Below are the code and all the weights of a small trained network. Each question names an input and a class and asks about switching units off, where a switched-off unit gives its printed mean instead of its output.

import numpy as np


def w(rows, s, z=0):
    codes = np.array(rows[::2]) - 128.0
    scale = np.full(codes.shape[1], s)
    scale[-1] = z or s
    return codes * scale


def f(y):
    return y / 2 * (1 + np.tanh(0.7978845608 * (y + 0.044715 * y**3)))


def log_softmax(a):
    a = a - a.max(-1, keepdims=True)
    return a - np.log(np.exp(a).sum(-1, keepdims=True))


def net(x, mask):
    res = np.array(x, float).reshape(1, 6) / 4 @ E
    y = f(res @ A[0][:, :-1].T + A[0][:, -1])
    res = res + np.where(mask, y, B[0][:, -1]) @ B[0][:, :-1]
    return log_softmax(res[-1] @ U[:, :-1].T + U[:, -1])


A, B = {}, {}
E = w([
[175,130,185,129,77,148,46,131,122,254,152,172],'x0',
[157,74,96,123,166,141,181,48,90,108,177,217],'x1',
[151,141,135,169,149,126,119,104,104,137,121,118],'x2',
[84,108,84,112,98,46,120,54,173,166,200,82],'x3',
[136,142,108,178,155,141,119,110,102,155,110,123],'x4',
[132,105,94,148,138,154,99,125,150,108,125,126],'x5',
],0.013)
A[0] = w([
[104,178,102,126,132,126,110,160,131,92,84,53,175],'N0',
[85,100,74,128,141,62,140,57,110,121,165,83,162],'N1',
[137,111,124,134,93,154,201,138,59,39,79,173,175],'N2',
[141,148,154,181,115,144,87,139,128,140,240,219,83],'N3',
[116,196,123,148,123,95,135,150,116,54,113,35,192],'N4',
[118,101,115,134,188,128,164,117,115,77,145,162,180],'N5',
[160,87,151,105,73,182,118,98,112,157,117,171,147],'N6',
[70,125,113,175,63,55,92,67,177,165,194,85,158],'N7',
[121,147,181,133,147,162,65,155,153,140,87,115,121],'N8',
[107,144,176,127,71,121,3,160,162,191,85,94,133],'N9',
[99,170,139,156,134,118,127,181,172,94,107,48,254],'N10',
],0.011,0.0043)
B[0] = w([
[155,75,112,49,164,191,126,172,48,148,116,146,205],'N0',
[147,167,91,92,159,60,233,78,123,116,215,161,212],'N1',
[100,131,162,216,194,109,145,77,158,141,83,96,201],'N2',
[133,91,109,72,123,191,132,176,136,210,120,134,192],'N3',
[174,77,106,95,208,177,102,130,93,172,140,136,216],'N4',
[135,124,141,138,146,114,191,77,180,101,96,94,182],'N5',
[170,123,168,87,115,147,146,168,147,224,66,143,190],'N6',
[89,6,83,147,117,41,149,75,96,140,137,137,243],'N7',
[101,179,136,162,94,133,112,153,111,105,136,150,189],'N8',
[56,126,179,196,126,118,85,49,122,94,95,72,253],'N9',
[154,86,123,122,76,205,156,164,72,195,107,138,225],'N10',
],0.012,0.019)
U = w([
[187,153,167,64,153,186,133,226,133,163,73,125,180],'0',
[39,105,142,164,148,77,141,83,168,88,100,67,244],'1',
[137,90,63,41,100,119,124,159,98,216,217,119,91],'2',
[118,210,80,70,149,76,182,121,175,31,216,134,2],'3',
[100,255,212,141,54,147,38,187,132,84,80,74,68],'4',
],0.0097,0.0024)

Each question gives the input, the list of numbers given to net, and the class t.
The units are the neurons (one row each of A and B). Each row of codes is followed by its name. A weight is (code - 128) times the scale printed after its matrix; where a second scale follows, it is the last column's (A, B and U).
mask holds one flag per neuron, in row order. A switched-off neuron (its flag False) gives its mean, the last column of its row in B, instead of its output. The means were averaged over made-up inputs and are rounded, as every weight is.
A unit's drop is (log p(t) with every unit on - log p(t) with that unit switched off) / (log p(t) with every unit on - log p(t) with every unit switched off).
The circuit of an input: a set's keep is (log p(t) with only the set's units on - log p(t) with every unit switched off) / (log p(t) with every unit on - log p(t) with every unit switched off). Starting from all 11 units, units are removed one at a time, each time the one whose removal leaves the highest keep (on an exact tie, the one counted first), for as long as the keep stays at least 0.8.
circuit, biggest first: the units of the circuit, biggest drop first
unit that matters most: the unit with the biggest drop
k most important neurons: the k neurons with the biggest drops, biggest first
drop when u is switched off: that unit's drop, to one decimal
input [2,-8,1,1,-2,1], class 1: circuit, biggest first => [N9]
input [0,3,-6,-7,-3,4], class 1: 3 most important neurons => [N2 N10 N0]
input [2,0,-7,-3,5,6], class 4: circuit, biggest first => [N7 N4 N0]
input [-3,-1,-5,-1,-5,6], class 0: 2 most important neurons => [N7 N9]
input [1,-2,-8,4,-1,6], class 1: 2 most important neurons => [N3 N4]
input [-6,1,0,5,-5,-6], class 3: 2 most important neurons => [N1 N3]
input [1,-7,3,-5,6,-6], class 4: 2 most important neurons => [N9 N8]
input [-8,2,-6,2,-6,5], class 3: 2 most important neurons => [N1 N9]
input [-2,4,0,2,7,-6], class 3: 2 most important neurons => [N9 N1]
input [-1,-7,0,1,-1,0], class 2: 2 most important neurons => [N6 N2]
input [8,-8,-7,6,-8,3], class 1: 2 most important neurons => [N9 N7]
input [0,2,7,7,-6,8], class 3: 3 most important neurons => [N1 N10 N9]
input [-2,2,-2,6,1,1], class 3: drop when N1 is switched off => 0.3
input [-6,-1,6,0,5,-4], class 0: drop when N7 is switched off => 0.7
input [-2,8,1,-6,7,5], class 1: unit that matters most => N2
input [-5,-6,-7,-1,-2,3], class 0: drop when N7 is switched off => 0.2
